Below is a small trained network, with its code and all its weights. Each question gives an input and a class and asks what happens when units are switched off, that is, made to give their printed mean instead of their output.

import numpy as np


def w(rows, s, z=0):
    codes = np.array(rows[::2]) - 128.0
    scale = np.full(codes.shape[1], s)
    scale[-1] = z or s
    return codes * scale


def norm(h):
    return h / np.sqrt((h * h).mean(-1, keepdims=True) + 1e-5)


def f(y):
    return np.maximum(y, 0)


def log_softmax(a):
    a = a - a.max(-1, keepdims=True)
    return a - np.log(np.exp(a).sum(-1, keepdims=True))


def net(x, mask):
    res = np.array(x, float).reshape(1, 7) / 4 @ E
    u = 0
    for l in range(3):
        y = f(norm(res) @ A[l][:, :-1].T + A[l][:, -1])
        res = res + np.where(mask[u : u + 10], y, B[l][:, -1]) @ B[l][:, :-1]
        u += 10
    return log_softmax(norm(res)[-1] @ U[:, :-1].T + U[:, -1])


A, B = {}, {}
E = w([
[75,91,130,90,139,179,87],'x0',
[58,127,254,142,41,121,238],'x1',
[109,50,170,135,205,164,146],'x2',
[203,92,152,177,104,137,141],'x3',
[153,41,49,120,140,106,135],'x4',
[206,81,164,186,70,25,45],'x5',
[124,172,189,237,110,165,101],'x6',
],0.0059)
A[0] = w([
[125,118,129,170,201,82,177,173],'0.n1',
[145,140,150,130,76,131,118,126],'0.n2',
[190,132,1,152,102,53,138,128],'0.n3',
[157,108,141,168,114,126,84,112],'0.n4',
[99,128,201,135,22,92,163,31],'0.n5',
[108,162,99,126,39,148,88,1],'0.n6',
[91,45,154,90,143,34,83,127],'0.n7',
[161,134,217,115,107,12,77,103],'0.n8',
[43,117,65,113,133,152,156,186],'0.n9',
[130,100,145,156,76,129,161,24],'0.n10',
],0.0098,0.0018)
B[0] = w([
[190,87,150,79,119,158,168,169],'0.n1',
[108,161,145,179,151,114,141,168],'0.n2',
[165,125,35,195,68,71,61,254],'0.n3',
[148,150,106,135,99,98,94,178],'0.n4',
[76,116,107,205,179,102,248,222],'0.n5',
[141,104,160,161,134,128,196,164],'0.n6',
[70,44,61,93,82,127,128,211],'0.n7',
[137,162,213,31,211,164,54,236],'0.n8',
[172,197,177,77,200,123,86,192],'0.n9',
[147,106,138,113,143,106,170,165],'0.n10',
],0.011,0.0075)
A[1] = w([
[75,107,149,177,141,186,85,136],'1.n1',
[154,118,160,164,109,103,121,44],'1.n2',
[100,40,101,143,106,88,99,8],'1.n3',
[134,111,74,151,107,95,128,46],'1.n4',
[175,50,138,148,164,155,161,68],'1.n5',
[92,116,162,162,68,113,196,42],'1.n6',
[167,7,125,133,169,128,190,150],'1.n7',
[86,109,129,150,122,187,133,57],'1.n8',
[111,132,167,156,81,93,137,183],'1.n9',
[103,179,70,181,74,159,118,32],'1.n10',
],0.012,0.0019)
B[1] = w([
[246,82,92,148,124,150,134,160],'1.n1',
[81,152,149,87,126,175,103,161],'1.n2',
[181,138,17,100,70,113,173,222],'1.n3',
[70,105,108,146,77,150,112,206],'1.n4',
[118,108,191,154,158,109,191,193],'1.n5',
[143,102,217,132,138,72,233,197],'1.n6',
[107,166,175,216,178,83,217,254],'1.n7',
[165,137,70,124,203,85,80,147],'1.n8',
[168,81,176,104,175,117,177,172],'1.n9',
[134,58,75,130,38,173,175,173],'1.n10',
],0.012,0.0065)
A[2] = w([
[106,125,99,86,130,169,154,125],'2.n1',
[86,128,100,158,83,130,69,145],'2.n2',
[54,127,155,65,158,157,132,61],'2.n3',
[144,130,217,146,89,92,52,56],'2.n4',
[151,115,173,146,127,153,78,82],'2.n5',
[140,140,60,83,111,82,129,133],'2.n6',
[102,8,149,67,146,81,71,134],'2.n7',
[145,93,65,165,167,166,150,252],'2.n8',
[121,89,206,176,139,201,57,130],'2.n9',
[173,91,81,147,79,118,120,74],'2.n10',
],0.013,0.0024)
B[2] = w([
[104,117,94,130,203,150,57,154],'2.n1',
[138,94,103,123,128,98,221,202],'2.n2',
[110,109,35,138,131,191,168,169],'2.n3',
[155,170,142,29,221,128,90,164],'2.n4',
[196,101,133,124,164,136,69,152],'2.n5',
[216,112,198,161,93,101,103,247],'2.n6',
[82,111,154,199,5,208,187,192],'2.n7',
[106,163,187,101,76,61,122,243],'2.n8',
[185,137,183,81,89,14,69,159],'2.n9',
[123,176,25,172,59,80,126,255],'2.n10',
],0.012,0.007)
U = w([
[74,79,133,134,60,238,84,73],'0',
[50,124,143,176,121,161,56,2],'1',
[168,129,81,186,3,80,100,169],'2',
[72,168,79,100,200,237,137,129],'3',
[204,178,167,90,157,117,17,123],'4',
[108,136,232,177,157,97,218,172],'5',
],0.012,0.007)

Each question gives the input, the list of numbers given to net, and the class t.
The units are the neurons (one row each of A and B). Each row of codes is followed by its name. A weight is (code - 128) times the scale printed after its matrix; where a second scale follows, it is the last column's (A, B and U).
mask holds one flag per neuron, layer by layer. A switched-off neuron (its flag False) gives its mean, the last column of its row in B, instead of its output. The means were averaged over made-up inputs and are rounded, as every weight is.
A unit's drop is (log p(t) with every unit on - log p(t) with that unit switched off) / (log p(t) with every unit on - log p(t) with every unit switched off).
unit that matters most: the unit with the biggest drop
k most important neurons: the k neurons with the biggest drops, biggest first
top k neurons in layer l: the k neurons of layer l with the biggest drops, biggest first
drop when u is switched off: that unit's drop, to one decimal
input [5,5,4,-5,7,-3,-6], class 3: 2 most important neurons => 0.n3, 0.n9
input [-8,-2,-5,8,-8,1,-1], class 4: unit that matters most => 0.n8
input [1,-3,1,2,-6,-5,0], class 3: 3 most important neurons => 0.n3, 0.n9, 2.n6
input [-2,4,-5,-1,5,-6,1], class 3: top 2 neurons in layer 1 => 1.n7, 1.n3
input [-4,-8,8,-6,-6,2,4], class 4: top 3 neurons in layer 0 => 0.n3, 0.n5, 0.n7
input [-1,-3,1,-2,1,-7,3], class 3: 2 most important neurons => 0.n3, 0.n9
input [-1,6,-2,-7,1,8,-7], class 5: 4 most important neurons => 0.n5, 1.n7, 2.n10, 0.n8
input [-5,3,2,-6,-7,6,-6], class 3: 2 most important neurons => 0.n8, 2.n3
input [6,8,-5,-1,8,-1,-7], class 5: top 2 neurons in layer 0 => 0.n3, 0.n8
input [3,0,4,4,2,6,7], class 4: top 2 neurons in layer 0 => 0.n8, 0.n3
input [2,-3,-2,0,-4,1,6], class 4: 2 most important neurons => 0.n3, 0.n7
input [8,7,5,6,7,8,-3], class 5: 2 most important neurons => 1.n7, 0.n3
input [-2,-1,0,6,-7,-6,-8], class 3: 2 most important neurons => 0.n3, 1.n3
input [7,-1,1,-6,1,-8,1], class 3: unit that matters most => 2.n3
input [2,-2,8,1,-1,-5,7], class 4: 2 most important neurons => 0.n5, 0.n7
input [-5,1,-8,-8,1,-6,-6], class 4: top 2 neurons in layer 0 => 0.n9, 0.n7
input [-2,2,-6,3,3,3,6], class 5: 2 most important neurons => 0.n5, 0.n9
input [4,7,-8,-6,-7,-7,-5], class 3: top 3 neurons in layer 2 => 2.n3, 2.n6, 2.n8
input [-3,4,-2,8,-2,7,-7], class 5: 2 most important neurons => 0.n5, 0.n8
input [1,1,-4,-7,-2,1,2], class 5: top 2 neurons in layer 0 => 0.n6, 0.n5
input [7,-2,-1,-4,7,-3,5], class 4: unit that matters most => 0.n9
input [7,2,8,-5,-3,5,1], class 2: 3 most important neurons => 1.n3, 0.n7, 1.n1
input [2,6,-8,-1,-8,7,-8], class 5: drop when 0.n5 is switched off => 0.5
input [1,3,-4,-2,3,-4,-3], class 3: drop when 1.n3 is switched off => 0.2
input [-2,2,0,-1,-4,-7,-5], class 3: drop when 0.n3 is switched off => 0.1
